Below are the code and all the weights of a small trained network. Each question names an input and a target symbol and asks about switching units off, where a switched-off unit gives its printed mean instead of its output.

import numpy as np


def w(rows, s, z=0):
    codes = np.array(rows[::2]) - 128.0
    scale = np.full(codes.shape[1], s)
    scale[-1] = z or s
    return codes * scale


def norm(h):
    return h / np.sqrt((h * h).mean(-1, keepdims=True) + 1e-5)


def f(y):
    return np.maximum(y, 0)


def softmax(a):
    e = np.exp(a - a.max(-1, keepdims=True))
    return e / e.sum(-1, keepdims=True)


def log_softmax(a):
    a = a - a.max(-1, keepdims=True)
    return a - np.log(np.exp(a).sum(-1, keepdims=True))


def net(x, mask):
    ids = ['ΞΠΦΨαζητω'.index(c) for c in x.split()]
    T = len(ids)
    res = E[ids] + P[:T]
    u = 0
    for l in range(2):
        r = norm(res)
        for j in range(3):
            rows = slice(3 * j, 3 * j + 3)
            q, k, v = (r @ M[l][rows].T for M in (Q, K, V))
            z = softmax(np.where(np.tri(T) > 0, q @ k.T / 3**0.5, -1e9)) @ v
            o = O[l][rows]
            res = res + np.where(mask[u + j], z, o[:, -1]) @ o[:, :-1]
        u += 3
        y = f(norm(res) @ A[l][:, :-1].T + A[l][:, -1])
        res = res + np.where(mask[u : u + 4], y, B[l][:, -1]) @ B[l][:, :-1]
        u += 4
    return log_softmax(norm(res)[-1] @ U[:, :-1].T + U[:, -1])


Q, K, V, O, A, B = {}, {}, {}, {}, {}, {}
E = w([
[176,66,166],'Ξ',
[158,131,43],'Π',
[83,209,202],'Φ',
[41,67,146],'Ψ',
[116,90,73],'α',
[186,161,92],'ζ',
[69,79,130],'η',
[164,147,74],'τ',
[252,190,142],'ω',
],0.023)
P = w([
[78,221,5],'0',
[96,180,6],'1',
[107,157,9],'2',
[117,138,3],'3',
[122,96,17],'4',
[123,62,27],'5',
[136,44,50],'6',
[141,37,46],'7',
],0.0056)
Q[0] = w([
[135,160,208],'L0H1',
[122,210,85],'L0H1',
[53,117,159],'L0H1',
[161,171,252],'L0H2',
[53,116,216],'L0H2',
[175,13,147],'L0H2',
[209,213,142],'L0H3',
[63,3,179],'L0H3',
[158,136,157],'L0H3',
],0.047)
K[0] = w([
[195,99,161],'L0H1',
[164,178,84],'L0H1',
[155,70,98],'L0H1',
[99,253,191],'L0H2',
[8,145,152],'L0H2',
[107,88,175],'L0H2',
[215,96,108],'L0H3',
[50,200,162],'L0H3',
[143,137,129],'L0H3',
],0.052)
V[0] = w([
[31,123,90],'L0H1',
[78,148,127],'L0H1',
[127,67,71],'L0H1',
[191,86,5],'L0H2',
[129,143,210],'L0H2',
[230,158,223],'L0H2',
[80,51,114],'L0H3',
[101,14,109],'L0H3',
[247,93,116],'L0H3',
],0.023)
O[0] = w([
[177,65,192,143],'L0H1',
[168,119,161,164],'L0H1',
[93,69,134,54],'L0H1',
[151,93,16,145],'L0H2',
[107,165,182,118],'L0H2',
[128,255,119,155],'L0H2',
[91,66,129,19],'L0H3',
[57,75,118,19],'L0H3',
[61,229,86,254],'L0H3',
],0.028,0.0079)
A[0] = w([
[101,79,185,130],'L0N1',
[84,183,183,199],'L0N2',
[162,123,2,253],'L0N3',
[129,128,130,68],'L0N4',
],0.048,0.0045)
B[0] = w([
[159,245,114,163],'L0N1',
[200,66,183,237],'L0N2',
[158,27,254,252],'L0N3',
[112,155,155,128],'L0N4',
],0.038,0.025)
Q[1] = w([
[144,186,156],'L1H1',
[124,165,86],'L1H1',
[132,146,131],'L1H1',
[132,72,137],'L1H2',
[142,167,136],'L1H2',
[163,75,169],'L1H2',
[208,252,147],'L1H3',
[93,94,45],'L1H3',
[75,70,45],'L1H3',
],0.04)
K[1] = w([
[162,185,168],'L1H1',
[85,140,131],'L1H1',
[133,139,136],'L1H1',
[108,93,187],'L1H2',
[121,167,90],'L1H2',
[71,135,176],'L1H2',
[252,149,48],'L1H3',
[36,162,92],'L1H3',
[38,161,89],'L1H3',
],0.041)
V[1] = w([
[174,53,170],'L1H1',
[24,161,121],'L1H1',
[86,89,159],'L1H1',
[231,148,67],'L1H2',
[227,143,68],'L1H2',
[15,119,201],'L1H2',
[88,114,71],'L1H3',
[253,75,110],'L1H3',
[185,118,150],'L1H3',
],0.03)
O[1] = w([
[94,206,68,221],'L1H1',
[211,72,179,26],'L1H1',
[159,157,112,128],'L1H1',
[172,83,61,110],'L1H2',
[170,86,55,109],'L1H2',
[89,168,215,155],'L1H2',
[171,171,120,47],'L1H3',
[5,158,160,254],'L1H3',
[70,115,142,206],'L1H3',
],0.032,0.029)
A[1] = w([
[162,178,92,131],'L1N1',
[166,182,73,166],'L1N2',
[254,145,214,11],'L1N3',
[132,24,91,3],'L1N4',
],0.061,0.0038)
B[1] = w([
[88,144,120,223],'L1N1',
[90,190,142,238],'L1N2',
[115,189,255,252],'L1N3',
[207,151,78,255],'L1N4',
],0.08,0.0098)
U = w([
[107,116,127,41],'Ξ',
[141,89,122,226],'Π',
[204,191,204,159],'Φ',
[56,89,104,112],'Ψ',
[169,171,78,254],'α',
[80,52,166,25],'ζ',
[75,101,55,109],'η',
[139,59,174,98],'τ',
[136,251,48,124],'ω',
],0.019,0.0071)

Each question gives the input, a string of symbols that net reads in full, and the target symbol t.
The units are the heads (3 rows each of Q, K, V and O) and the neurons (one row each of A and B). Each row of codes is followed by its name. A weight is (code - 128) times the scale printed after its matrix; where a second scale follows, it is the last column's (O, A, B and U).
mask holds one flag per unit, layer by layer, with each layer's heads first. A switched-off unit (its flag False) gives its mean, the last column of its rows in O or B, instead of its output. The means were averaged over made-up inputs and are rounded, as every weight is.
A unit's drop is (log p(t) with every unit on - log p(t) with that unit switched off) / (log p(t) with every unit on - log p(t) with every unit switched off).
The circuit of an input: a set's keep is (log p(t) with only the set's units on - log p(t) with every unit switched off) / (log p(t) with every unit on - log p(t) with every unit switched off). Starting from the 12 units with the biggest drops (on a tie, the unit counted first), units are removed one at a time, each time the one whose removal leaves the highest keep (on an exact tie, the one counted first), for as long as the keep stays at least 0.8.
circuit, biggest first: the units of the circuit, biggest drop first
unit that matters most: the unit with the biggest drop
k most important neurons: the k neurons with the biggest drops, biggest first
k most important neurons of layer l: the k neurons of layer l with the biggest drops, biggest first
drop when u is switched off: that unit's drop, to one decimal
input Φ α Φ η ω ω, target ω: circuit, biggest first : [L0H3 L1H2]
input Φ Φ Φ Φ ω Φ, target ω: unit that matters most : L0N3
input η ω Π Ξ η α, target ω: circuit, biggest first : [L0H3 L0N3 L0N1]
input ζ η ω ω Π, target Π: 3 most important neurons : [L0N3 L1N4 L0N1]
input Φ Φ ω Φ Ξ, target Ψ: 2 most important neurons of layer 1 : [L1N3 L1N4]
input Φ Φ Ξ α, target Ψ: 2 most important neurons : [L1N3 L0N2]
input α Φ Φ Φ ζ, target ζ: circuit, biggest first : [L0N3 L0N2 L0H2]
input α ω Π ω Ξ, target ζ: 2 most important neurons of layer 1 : [L1N3 L1N2]
input Φ Φ Π Φ ω τ, target τ: circuit, biggest first : [L0N3 L0H2]
input Φ ω η, target η: 3 most important neurons : [L0N3 L0N1 L0N2]
input ω Φ α Φ Π, target Π: 3 most important neurons : [L0N3 L1N4 L1N3]
input α η α Φ ζ, target ζ: 3 most important neurons : [L0N3 L0N2 L0N1]
input Φ Π Ξ η, target Ψ: 3 most important neurons : [L0N3 L0N1 L1N4]
input τ ω α, target α: circuit, biggest first : [L1N4 L0H2]
input Φ Ψ Ξ, target Ψ: unit that matters most : L0H2
input Φ α ω τ Φ Φ τ Ψ, target Ψ: 2 most important neurons of layer 0 : [L0N3 L0N2]
input Φ ω Φ, target ω: 4 most important neurons : [L0N3 L0N1 L1N3 L0N2]
input Φ Φ Ψ Φ Ξ α α, target Ψ: 3 most important neurons of layer 0 : [L0N1 L0N3 L0N2]
input ω α ω α ω ω ω, target ω: drop when L0H2 is switched off : 0.6
input α Φ ω η Ψ Ψ, target Ψ: drop when L1H3 is switched off : 0.2
input Π α τ, target τ: drop when L0H2 is switched off : 0.5
input ζ ω Φ Φ ω Ξ ω, target Ψ: drop when L0H3 is switched off : 0.4
input ω η α, target α: unit that matters most : L1N4
